Below are the code and all the weights of a small trained network. Each question names an input and a class and asks about switching units off, where a switched-off unit gives its printed mean instead of its output.

import numpy as np


def w(rows, s, z=0):
    codes = np.array(rows[::2]) - 128.0
    scale = np.full(codes.shape[1], s)
    scale[-1] = z or s
    return codes * scale


def f(y):
    return y / 2 * (1 + np.tanh(0.7978845608 * (y + 0.044715 * y**3)))


def log_softmax(a):
    a = a - a.max(-1, keepdims=True)
    return a - np.log(np.exp(a).sum(-1, keepdims=True))


def net(x, mask):
    res = np.array(x, float).reshape(1, 4) / 4 @ E
    y = f(res @ A[0][:, :-1].T + A[0][:, -1])
    res = res + np.where(mask, y, B[0][:, -1]) @ B[0][:, :-1]
    return log_softmax(res[-1] @ U[:, :-1].T + U[:, -1])


A, B = {}, {}
E = w([
[86,30,29,194,183,209],'x0',
[191,67,186,200,7,178],'x1',
[124,70,218,25,167,220],'x2',
[1,206,130,137,69,210],'x3',
],0.0067)
A[0] = w([
[135,182,54,241,72,55,255],'N1',
[221,60,123,104,201,47,129],'N2',
[180,129,218,144,14,125,146],'N3',
[75,193,85,37,254,76,123],'N4',
[216,54,130,113,187,64,131],'N5',
[90,43,33,184,154,191,199],'N6',
[89,223,173,87,58,134,185],'N7',
[127,75,208,32,152,217,89],'N8',
[23,195,139,128,89,201,75],'N9',
[156,202,211,74,69,55,96],'N10',
[124,65,209,43,148,208,90],'N11',
[128,73,199,57,168,218,54],'N12',
[169,77,172,198,20,154,99],'N13',
[167,218,200,78,61,55,166],'N14',
[26,196,124,115,92,204,51],'N15',
[237,60,128,113,184,58,127],'N16',
[27,184,118,136,92,199,91],'N17',
[79,214,90,42,253,62,139],'N18',
[123,41,69,199,133,201,47],'N19',
[103,41,35,179,161,184,198],'N20',
[119,69,213,34,172,196,147],'N21',
[225,60,120,120,192,72,94],'N22',
[199,78,195,167,5,173,37],'N23',
[176,218,204,61,66,50,199],'N24',
],0.0057,0.00058)
B[0] = w([
[161,251,71,142,227,16,254],'N1',
[50,111,180,225,75,134,227],'N2',
[136,86,68,124,153,180,222],'N3',
[225,73,23,200,27,255,243],'N4',
[52,119,182,208,76,124,214],'N5',
[52,70,141,48,226,111,246],'N6',
[54,89,141,155,150,135,198],'N7',
[153,210,72,185,181,61,216],'N8',
[63,123,184,223,94,122,221],'N9',
[46,27,100,73,230,143,216],'N10',
[148,213,73,168,172,72,211],'N11',
[145,211,84,159,187,55,204],'N12',
[205,140,39,162,117,185,216],'N13',
[51,49,97,81,234,138,227],'N14',
[64,121,193,217,77,111,219],'N15',
[50,123,182,223,86,128,226],'N16',
[53,105,194,197,101,112,217],'N17',
[200,92,36,175,68,235,245],'N18',
[112,88,95,74,178,144,212],'N19',
[47,61,139,56,230,119,240],'N20',
[144,202,85,182,162,80,216],'N21',
[56,112,196,208,83,119,213],'N22',
[177,112,35,167,105,207,231],'N23',
[45,53,100,102,221,140,236],'N24',
],0.0058,0.0048)
U = w([
[87,49,125,46,202,134,107],'0',
[196,110,53,152,66,228,133],'1',
[82,132,235,205,70,102,141],'2',
[163,255,87,136,178,21,151],'3',
[155,135,172,62,106,123,254],'4',
[162,157,170,48,73,110,49],'5',
[186,148,189,72,84,110,44],'6',
[160,153,169,28,80,109,53],'7',
],0.0095,0.0059)

Each question gives the input, the list of numbers given to net, and the class t.
The units are the neurons (one row each of A and B). Each row of codes is followed by its name. A weight is (code - 128) times the scale printed after its matrix; where a second scale follows, it is the last column's (A, B and U).
mask holds one flag per neuron, in row order. A switched-off neuron (its flag False) gives its mean, the last column of its row in B, instead of its output. The means were averaged over made-up inputs and are rounded, as every weight is.
A unit's drop is (log p(t) with every unit on - log p(t) with that unit switched off) / (log p(t) with every unit on - log p(t) with every unit switched off).
The circuit of an input: a set's keep is (log p(t) with only the set's units on - log p(t) with every unit switched off) / (log p(t) with every unit on - log p(t) with every unit switched off). Starting from the 12 units with the biggest drops (on a tie, the unit counted first), units are removed one at a time, each time the one whose removal leaves the highest keep (on an exact tie, the one counted first), for as long as the keep stays at least 0.8.
circuit, biggest first: the units of the circuit, biggest drop first
top k neurons: the k neurons with the biggest drops, biggest first
drop when u is switched off: that unit's drop, to one decimal
input [7,7,3,2], class 0: circuit, biggest first	[N6]
input [0,6,1,-8], class 2: top 3 neurons	[N16; N22; N5]
input [5,-6,-5,4], class 1: top 2 neurons	[N4; N18]
input [-6,-6,-2,-4], class 0: circuit, biggest first	[N24; N10]
input [7,4,-7,5], class 0: circuit, biggest first	[N6; N20]
input [-2,-6,-4,0], class 1: circuit, biggest first	[N4; N18]
input [-2,-4,-4,3], class 1: circuit, biggest first	[N18; N4]
input [7,7,0,5], class 0: top 2 neurons	[N6; N20]
input [8,0,1,7], class 0: top 2 neurons	[N6; N20]
input [6,-4,6,7], class 2: top 2 neurons	[N15; N9]
input [6,3,4,8], class 2: top 3 neurons	[N15; N9; N17]
input [8,5,-5,-8], class 0: top 2 neurons	[N20; N6]
input [-5,4,6,5], class 3: top 2 neurons	[N8; N11]
input [-4,6,-4,6], class 1: circuit, biggest first	[N23]
input [-1,-2,3,4], class 2: top 3 neurons	[N1; N15; N9]
input [8,0,-1,8], class 0: top 3 neurons	[N6; N20; N19]
input [5,5,7,-8], class 2: drop when N2 is switched off	0.2
input [-5,0,3,-8], class 2: drop when N16 is switched off	0.1
input [5,5,-8,4], class 3: drop when N23 is switched off	0.0
input [-6,-7,0,1], class 1: top neuron	[N4]
